Below is a small trained network, with its code and all its weights. Each question gives an input and a target symbol and asks what happens when units are switched off, that is, made to give their printed mean instead of their output.

import numpy as np


def w(rows, s, z=0):
    codes = np.array(rows[::2]) - 128.0
    scale = np.full(codes.shape[1], s)
    scale[-1] = z or s
    return codes * scale


def norm(h):
    return h / np.sqrt((h * h).mean(-1, keepdims=True) + 1e-5)


def f(y):
    return np.maximum(y, 0)


def softmax(a):
    e = np.exp(a - a.max(-1, keepdims=True))
    return e / e.sum(-1, keepdims=True)


def log_softmax(a):
    a = a - a.max(-1, keepdims=True)
    return a - np.log(np.exp(a).sum(-1, keepdims=True))


def net(x, mask):
    ids = ['αβγελξπ'.index(c) for c in x.split()]
    T = len(ids)
    res = E[ids] + P[:T]
    u = 0
    for l in range(2):
        q, k, v = (norm(res) @ M[l].T for M in (Q, K, V))
        z = softmax(np.where(np.tri(T) > 0, q @ k.T / 2**0.5, -1e9)) @ v
        res = res + np.where(mask[u], z, O[l][:, -1]) @ O[l][:, :-1]
        u += 1
        y = f(norm(res) @ A[l][:, :-1].T + A[l][:, -1])
        res = res + np.where(mask[u : u + 8], y, B[l][:, -1]) @ B[l][:, :-1]
        u += 8
    return log_softmax(norm(res)[-1] @ U[:, :-1].T + U[:, -1])


Q, K, V, O, A, B = {}, {}, {}, {}, {}, {}
E = w([
[54,45,73,174,122,116,38],'α',
[87,241,125,177,206,27,62],'β',
[197,110,132,152,190,26,203],'γ',
[118,152,4,208,132,162,101],'ε',
[60,71,63,165,94,76,208],'λ',
[163,105,172,172,204,178,115],'ξ',
[50,64,85,186,94,240,95],'π',
],0.017)
P = w([
[178,255,182,235,6,128,139],'0',
[116,175,137,194,92,102,140],'1',
[128,144,150,98,103,107,137],'2',
[134,130,132,74,139,103,145],'3',
[107,108,108,78,178,115,132],'4',
[98,114,50,98,190,111,103],'5',
],0.0089)
Q[0] = w([
[136,99,102,59,22,143,139],'L0H0',
[191,255,94,141,89,157,113],'L0H0',
],0.0092)
K[0] = w([
[231,108,132,160,1,191,137],'L0H0',
[214,136,221,75,134,168,162],'L0H0',
],0.0063)
V[0] = w([
[113,140,148,211,162,254,214],'L0H0',
[24,242,21,109,22,138,211],'L0H0',
],0.0048)
O[0] = w([
[247,91,162,134,67,158,92,249],'L0H0',
[115,140,74,146,110,123,182,2],'L0H0',
],0.013,0.00038)
A[0] = w([
[200,119,115,139,136,7,116,224],'L0N0',
[249,136,103,110,226,95,93,220],'L0N1',
[139,34,92,185,90,40,76,55],'L0N2',
[148,140,137,207,80,112,101,113],'L0N3',
[56,236,225,108,222,105,141,208],'L0N4',
[203,152,194,234,61,87,169,2],'L0N5',
[128,240,150,125,114,60,109,54],'L0N6',
[226,99,234,166,213,226,2,180],'L0N7',
],0.007,0.0037)
B[0] = w([
[69,125,151,145,107,150,151,251],'L0N0',
[98,144,114,179,175,164,135,254],'L0N1',
[122,176,151,60,206,134,118,168],'L0N2',
[133,169,175,72,82,109,128,162],'L0N3',
[135,133,147,154,94,89,8,221],'L0N4',
[164,110,161,150,162,84,188,175],'L0N5',
[101,130,105,148,121,124,106,162],'L0N6',
[87,118,151,86,159,151,83,223],'L0N7',
],0.013,0.0084)
Q[1] = w([
[185,109,157,1,121,50,171],'L1H0',
[61,64,189,179,198,79,165],'L1H0',
],0.0073)
K[1] = w([
[255,244,205,161,120,105,131],'L1H0',
[23,140,27,108,202,108,36],'L1H0',
],0.0059)
V[1] = w([
[146,243,149,148,222,65,169],'L1H0',
[63,88,235,81,93,57,253],'L1H0',
],0.0046)
O[1] = w([
[234,164,104,94,190,105,142,252],'L1H0',
[8,162,148,53,186,136,177,87],'L1H0',
],0.013,0.0018)
A[1] = w([
[115,82,52,113,117,76,215,187],'L1N0',
[91,158,83,197,160,64,100,174],'L1N1',
[111,115,72,2,66,83,229,126],'L1N2',
[95,170,89,158,130,217,137,56],'L1N3',
[102,123,89,51,141,132,65,2],'L1N4',
[53,150,88,149,90,127,54,202],'L1N5',
[60,43,131,136,26,244,109,90],'L1N6',
[150,184,54,76,97,129,90,172],'L1N7',
],0.0088,0.0034)
B[1] = w([
[83,209,55,51,137,184,83,169],'L1N0',
[140,85,117,68,105,144,91,254],'L1N1',
[48,127,114,75,153,181,76,150],'L1N2',
[142,195,193,197,76,195,135,147],'L1N3',
[163,107,134,99,121,96,177,148],'L1N4',
[105,70,154,94,122,89,177,221],'L1N5',
[2,119,68,252,144,74,166,185],'L1N6',
[197,74,124,121,106,103,160,150],'L1N7',
],0.011,0.0094)
U = w([
[131,3,142,90,105,145,202,107],'α',
[112,171,93,170,109,94,70,35],'β',
[113,166,114,163,251,134,186,118],'γ',
[213,114,61,186,118,214,159,254],'ε',
[60,203,80,99,131,234,141,52],'λ',
[146,85,178,167,165,254,108,175],'ξ',
[46,68,123,231,77,201,194,95],'π',
],0.0083,0.0034)

Each question gives the input, a string of symbols that net reads in full, and the target symbol t.
The units are the heads (2 rows each of Q, K, V and O) and the neurons (one row each of A and B). Each row of codes is followed by its name. A weight is (code - 128) times the scale printed after its matrix; where a second scale follows, it is the last column's (O, A, B and U).
mask holds one flag per unit, layer by layer, with each layer's heads first. A switched-off unit (its flag False) gives its mean, the last column of its rows in O or B, instead of its output. The means were averaged over made-up inputs and are rounded, as every weight is.
A unit's drop is (log p(t) with every unit on - log p(t) with that unit switched off) / (log p(t) with every unit on - log p(t) with every unit switched off).
The circuit of an input: a set's keep is (log p(t) with only the set's units on - log p(t) with every unit switched off) / (log p(t) with every unit on - log p(t) with every unit switched off). Starting from the 12 units with the biggest drops (on a tie, the unit counted first), units are removed one at a time, each time the one whose removal leaves the highest keep (on an exact tie, the one counted first), for as long as the keep stays at least 0.8.
circuit, biggest first: the units of the circuit, biggest drop first
top k neurons: the k neurons with the biggest drops, biggest first
k most important neurons of layer l: the k neurons of layer l with the biggest drops, biggest first
drop when u is switched off: that unit's drop, to one decimal
input γ ξ ξ λ β α, target α: 2 most important neurons of layer 1	(L1N5, L1N4)
input γ π π γ, target π: circuit, biggest first	(L1H0, L0N0)
input β γ ε ξ γ, target ε: circuit, biggest first	(L1H0, L1N5, L0N0)
input γ π γ, target π: circuit, biggest first	(L0N0, L1H0)
input λ π γ λ λ, target λ: circuit, biggest first	(L1N0, L0H0)
input ξ ε γ ε, target ε: circuit, biggest first	(L1H0)
input γ ξ ξ γ, target ξ: 2 most important neurons of layer 1	(L1N6, L1N5)
input ξ π γ ε, target π: 3 most important neurons of layer 1	(L1N6, L1N5, L1N3)
input β ξ γ ξ α, target α: 3 most important neurons of layer 0	(L0N2, L0N0, L0N1)
input π γ ε, target π: 4 most important neurons of layer 0	(L0N1, L0N4, L0N5, L0N3)
input γ ε ε ξ ε, target ξ: 2 most important neurons of layer 0	(L0N7, L0N0)
input λ λ β γ γ ε, target ε: top 2 neurons	(L1N7, L0N7)
input γ ε γ, target ε: 2 most important neurons of layer 0	(L0N5, L0N0)
input γ ξ γ ξ γ, target ξ: top neuron	(L1N6)
input β ξ ε, target ξ: drop when L0N0 is switched off	0.1
input β γ γ λ λ, target λ: drop when L1N1 is switched off	0.0
